Below are the code and all the weights of a small trained network. Each question names an input and a class and asks about switching units off, where a switched-off unit gives its printed mean instead of its output.

import numpy as np


def w(rows, s, z=0):
    codes = np.array(rows[::2]) - 128.0
    scale = np.full(codes.shape[1], s)
    scale[-1] = z or s
    return codes * scale


def norm(h):
    return h / np.sqrt((h * h).mean(-1, keepdims=True) + 1e-5)


def f(y):
    return y / 2 * (1 + np.tanh(0.7978845608 * (y + 0.044715 * y**3)))


def log_softmax(a):
    a = a - a.max(-1, keepdims=True)
    return a - np.log(np.exp(a).sum(-1, keepdims=True))


def net(x, mask):
    res = np.array(x, float).reshape(1, 4) / 4 @ E
    u = 0
    for l in range(4):
        y = f(norm(res) @ A[l][:, :-1].T + A[l][:, -1])
        res = res + np.where(mask[u : u + 5], y, B[l][:, -1]) @ B[l][:, :-1]
        u += 5
    return log_softmax(norm(res)[-1] @ U[:, :-1].T + U[:, -1])


A, B = {}, {}
E = w([
[55,90,3,156,151,52],'x0',
[248,156,25,177,88,186],'x1',
[114,158,125,166,73,84],'x2',
[191,94,134,173,216,82],'x3',
],0.0053)
A[0] = w([
[92,8,132,100,146,137,111],'L0N1',
[141,225,63,172,97,138,7],'L0N2',
[234,52,139,109,134,84,238],'L0N3',
[229,168,117,224,207,137,106],'L0N4',
[205,224,140,115,130,254,114],'L0N5',
],0.0065,0.0017)
B[0] = w([
[117,170,92,131,148,137,166],'L0N1',
[87,114,133,76,100,150,165],'L0N2',
[96,95,188,178,104,64,186],'L0N3',
[139,128,26,162,153,1,207],'L0N4',
[133,101,150,179,149,116,254],'L0N5',
],0.011,0.0042)
A[1] = w([
[255,117,117,155,83,144,136],'L1N1',
[173,109,3,215,173,62,222],'L1N2',
[53,147,87,195,73,113,108],'L1N3',
[210,91,101,192,67,130,109],'L1N4',
[144,148,135,174,113,174,6],'L1N5',
],0.0058,0.0023)
B[1] = w([
[81,58,123,238,148,113,153],'L1N1',
[118,114,122,158,135,8,253],'L1N2',
[239,45,123,93,141,93,168],'L1N3',
[101,120,115,191,189,142,161],'L1N4',
[121,100,253,116,128,152,114],'L1N5',
],0.0054,0.0064)
A[2] = w([
[137,109,254,152,95,92,152],'L2N1',
[65,146,94,111,114,246,2],'L2N2',
[85,148,168,121,243,133,120],'L2N3',
[149,194,245,113,122,48,79],'L2N4',
[162,169,216,141,97,170,140],'L2N5',
],0.0067,0.0028)
B[2] = w([
[167,13,150,98,44,177,254],'L2N1',
[100,107,80,156,100,72,139],'L2N2',
[56,215,255,144,117,185,198],'L2N3',
[229,3,168,49,44,156,213],'L2N4',
[197,98,104,138,141,119,175],'L2N5',
],0.0065,0.0034)
A[3] = w([
[76,136,194,156,176,210,58],'L3N1',
[117,87,147,45,150,2,187],'L3N2',
[94,80,62,254,236,96,247],'L3N3',
[171,10,215,133,81,135,111],'L3N4',
[85,137,242,99,112,94,247],'L3N5',
],0.0055,0.0014)
B[3] = w([
[99,172,214,107,152,113,132],'L3N1',
[254,91,203,231,82,150,217],'L3N2',
[134,114,237,211,88,61,253],'L3N3',
[126,54,142,149,62,246,221],'L3N4',
[138,169,56,178,143,221,189],'L3N5',
],0.0063,0.0056)
U = w([
[211,194,96,92,220,159,2],'0',
[85,140,2,45,80,133,140],'1',
[166,144,107,81,207,143,13],'2',
[29,231,191,102,231,204,112],'3',
[182,26,194,117,65,241,188],'4',
[162,69,124,240,155,4,207],'5',
],0.0094,0.0045)

Each question gives the input, the list of numbers given to net, and the class t.
The units are the neurons (one row each of A and B). Each row of codes is followed by its name. A weight is (code - 128) times the scale printed after its matrix; where a second scale follows, it is the last column's (A, B and U).
mask holds one flag per neuron, layer by layer. A switched-off neuron (its flag False) gives its mean, the last column of its row in B, instead of its output. The means were averaged over made-up inputs and are rounded, as every weight is.
A unit's drop is (log p(t) with every unit on - log p(t) with that unit switched off) / (log p(t) with every unit on - log p(t) with every unit switched off).
unit that matters most: the unit with the biggest drop
k most important neurons: the k neurons with the biggest drops, biggest first
k most important neurons of layer l: the k neurons of layer l with the biggest drops, biggest first
drop of u: that unit's drop, to one decimal
input [5,5,3,-4], class 1: unit that matters most	L0N2
input [4,-1,-8,-3], class 1: 3 most important neurons	(L0N5, L0N4, L0N3)
input [-2,-3,-8,2], class 3: 3 most important neurons	(L2N3, L0N1, L1N2)
input [5,7,1,-5], class 1: 2 most important neurons	(L0N2, L0N4)
input [-1,-7,-1,2], class 4: 2 most important neurons of layer 1	(L1N4, L1N1)
input [1,-8,0,-6], class 3: 3 most important neurons	(L0N3, L1N2, L0N1)
input [2,-6,1,-6], class 1: 2 most important neurons	(L0N3, L1N2)
input [-3,-6,-7,-5], class 3: 2 most important neurons of layer 1	(L1N2, L1N3)
input [-1,0,-8,-4], class 3: 2 most important neurons	(L0N3, L2N4)
input [7,-5,-8,-3], class 3: 2 most important neurons	(L0N4, L2N3)
input [1,-6,-1,-8], class 1: 2 most important neurons of layer 2	(L2N2, L2N3)
input [-5,6,0,0], class 5: drop of L3N4	0.0
input [-2,-5,-6,-1], class 3: 2 most important neurons of layer 0	(L0N1, L0N3)
input [-8,5,1,4], class 5: drop of L0N4	0.9
input [-7,3,-6,3], class 5: drop of L0N4	1.0
input [6,-8,-6,-8], class 3: most important neuron of layer 0	(L0N4)
input [5,5,-3,-6], class 1: drop of L0N4	0.3
